Below is a small trained network, with its code and all its weights. Each question gives an input and a class and asks what happens when units are switched off, that is, made to give their printed mean instead of their output.

import numpy as np


def w(rows, s, z=0):
    codes = np.array(rows[::2]) - 128.0
    scale = np.full(codes.shape[1], s)
    scale[-1] = z or s
    return codes * scale


def norm(h):
    return h / np.sqrt((h * h).mean(-1, keepdims=True) + 1e-5)


def f(y):
    return y / 2 * (1 + np.tanh(0.7978845608 * (y + 0.044715 * y**3)))


def log_softmax(a):
    a = a - a.max(-1, keepdims=True)
    return a - np.log(np.exp(a).sum(-1, keepdims=True))


def net(x, mask):
    res = np.array(x, float).reshape(1, 7) / 4 @ E
    u = 0
    for l in range(3):
        y = f(norm(res) @ A[l][:, :-1].T + A[l][:, -1])
        res = res + np.where(mask[u : u + 5], y, B[l][:, -1]) @ B[l][:, :-1]
        u += 5
    return log_softmax(norm(res)[-1] @ U[:, :-1].T + U[:, -1])


A, B = {}, {}
E = w([
[69,66,23,99,254,122,199,94],'x0',
[20,48,106,132,122,105,183,165],'x1',
[79,211,231,168,223,104,97,192],'x2',
[119,52,88,86,153,239,95,61],'x3',
[159,179,52,183,47,131,111,96],'x4',
[178,106,140,96,200,182,226,131],'x5',
[98,220,142,103,129,215,166,77],'x6',
],0.0059)
A[0] = w([
[174,128,185,194,99,29,68,193,27],'0.n0',
[232,159,131,170,171,228,117,119,117],'0.n1',
[194,131,149,70,247,123,228,218,42],'0.n2',
[95,224,1,168,146,75,90,22,105],'0.n3',
[237,171,60,55,99,225,68,94,1],'0.n4',
],0.0048,0.004)
B[0] = w([
[141,145,161,175,109,201,48,125,234],'0.n0',
[190,123,139,107,151,54,121,154,250],'0.n1',
[43,177,233,217,135,168,238,72,224],'0.n2',
[160,166,81,184,159,223,126,217,232],'0.n3',
[92,105,255,75,165,156,120,57,216],'0.n4',
],0.0082,0.0017)
A[1] = w([
[125,98,102,73,160,174,138,52,4],'1.n0',
[218,221,143,91,53,196,54,71,116],'1.n1',
[180,2,69,92,164,151,64,104,148],'1.n2',
[147,139,211,170,99,75,1,197,107],'1.n3',
[112,182,159,142,75,183,128,45,144],'1.n4',
],0.0079,0.0036)
B[1] = w([
[107,134,138,99,131,151,69,119,165],'1.n0',
[186,40,96,106,200,122,110,157,253],'1.n1',
[44,142,150,20,46,149,171,114,221],'1.n2',
[61,137,117,109,141,12,48,150,253],'1.n3',
[155,78,176,187,122,144,104,164,176],'1.n4',
],0.011,0.0065)
A[2] = w([
[190,43,110,121,173,149,200,94,189],'2.n0',
[93,45,77,138,2,103,178,164,164],'2.n1',
[62,153,140,160,116,35,2,179,2],'2.n2',
[137,106,38,148,130,76,168,132,97],'2.n3',
[84,135,198,107,177,48,239,136,179],'2.n4',
],0.0082,0.0012)
B[2] = w([
[119,144,88,64,139,100,30,160,182],'2.n0',
[119,249,104,177,85,134,152,110,193],'2.n1',
[153,162,183,69,118,85,47,166,255],'2.n2',
[133,238,119,158,194,103,129,94,140],'2.n3',
[206,58,141,142,124,211,150,155,199],'2.n4',
],0.011,0.008)
U = w([
[48,127,110,61,67,126,138,84,135],'0',
[148,29,138,85,152,164,130,134,144],'1',
[113,76,154,169,117,62,139,4,5],'2',
[139,150,119,154,95,88,151,51,99],'3',
[153,134,140,120,134,33,73,152,144],'4',
[152,128,183,191,102,134,173,139,118],'5',
[118,168,69,170,132,131,157,133,129],'6',
],0.025,0.023)

Each question gives the input, the list of numbers given to net, and the class t.
The units are the neurons (one row each of A and B). Each row of codes is followed by its name. A weight is (code - 128) times the scale printed after its matrix; where a second scale follows, it is the last column's (A, B and U).
mask holds one flag per neuron, layer by layer. A switched-off neuron (its flag False) gives its mean, the last column of its row in B, instead of its output. The means were averaged over made-up inputs and are rounded, as every weight is.
A unit's drop is (log p(t) with every unit on - log p(t) with that unit switched off) / (log p(t) with every unit on - log p(t) with every unit switched off).
The circuit of an input: a set's keep is (log p(t) with only the set's units on - log p(t) with every unit switched off) / (log p(t) with every unit on - log p(t) with every unit switched off). Starting from the 12 units with the biggest drops (on a tie, the unit counted first), units are removed one at a time, each time the one whose removal leaves the highest keep (on an exact tie, the one counted first), for as long as the keep stays at least 0.8.
units of the circuit, in order: the units of the circuit, biggest drop first
k most important neurons: the k neurons with the biggest drops, biggest first
top k neurons in layer l: the k neurons of layer l with the biggest drops, biggest first
drop when u is switched off: that unit's drop, to one decimal
input [7,-7,-5,7,5,-7,-2], class 0: units of the circuit, in order : 1.n2
input [-7,2,-8,3,3,4,-2], class 0: 2 most important neurons : 1.n2, 2.n1
input [4,4,6,2,-4,-6,2], class 1: units of the circuit, in order : 1.n3, 2.n4
input [-7,6,-4,0,1,8,0], class 6: units of the circuit, in order : 2.n1, 2.n2
input [4,-8,5,4,6,7,5], class 1: top 3 neurons in layer 2 : 2.n2, 2.n1, 2.n3
input [6,-1,7,5,1,-8,3], class 6: units of the circuit, in order : 1.n3, 0.n3, 2.n2
input [8,-2,-5,3,6,-5,7], class 1: 3 most important neurons : 0.n3, 0.n4, 1.n3
input [-2,-1,6,2,-4,8,0], class 5: 2 most important neurons : 0.n2, 1.n1
input [2,7,8,-6,2,4,-4], class 5: 2 most important neurons : 0.n2, 2.n4
input [-7,-4,-7,-4,8,6,2], class 1: top 2 neurons in layer 1 : 1.n1, 1.n3
input [-2,-1,-8,5,-8,7,-1], class 0: 2 most important neurons : 1.n2, 1.n1
input [1,-5,-5,-7,0,6,0], class 1: 2 most important neurons : 0.n2, 2.n4
input [6,7,0,-6,-3,-5,1], class 6: 2 most important neurons : 1.n3, 2.n3
input [0,0,6,-1,-4,8,2], class 5: units of the circuit, in order : 0.n2
input [4,0,-2,8,-4,-3,6], class 0: top 2 neurons in layer 1 : 1.n2, 1.n1
input [1,6,-3,-7,-1,2,7], class 5: 2 most important neurons : 2.n4, 1.n1
input [-5,5,-7,2,1,-5,5], class 6: top 2 neurons in layer 2 : 2.n1, 2.n2
input [6,-8,2,-4,-4,3,1], class 5: drop when 0.n2 is switched off : 0.5
input [1,-4,3,3,-2,2,4], class 1: drop when 2.n2 is switched off : 0.2
input [-2,-7,6,-8,-7,7,4], class 5: most important neuron : 0.n2
input [4,8,-7,-3,3,1,3], class 6: drop when 2.n3 is switched off : 0.1
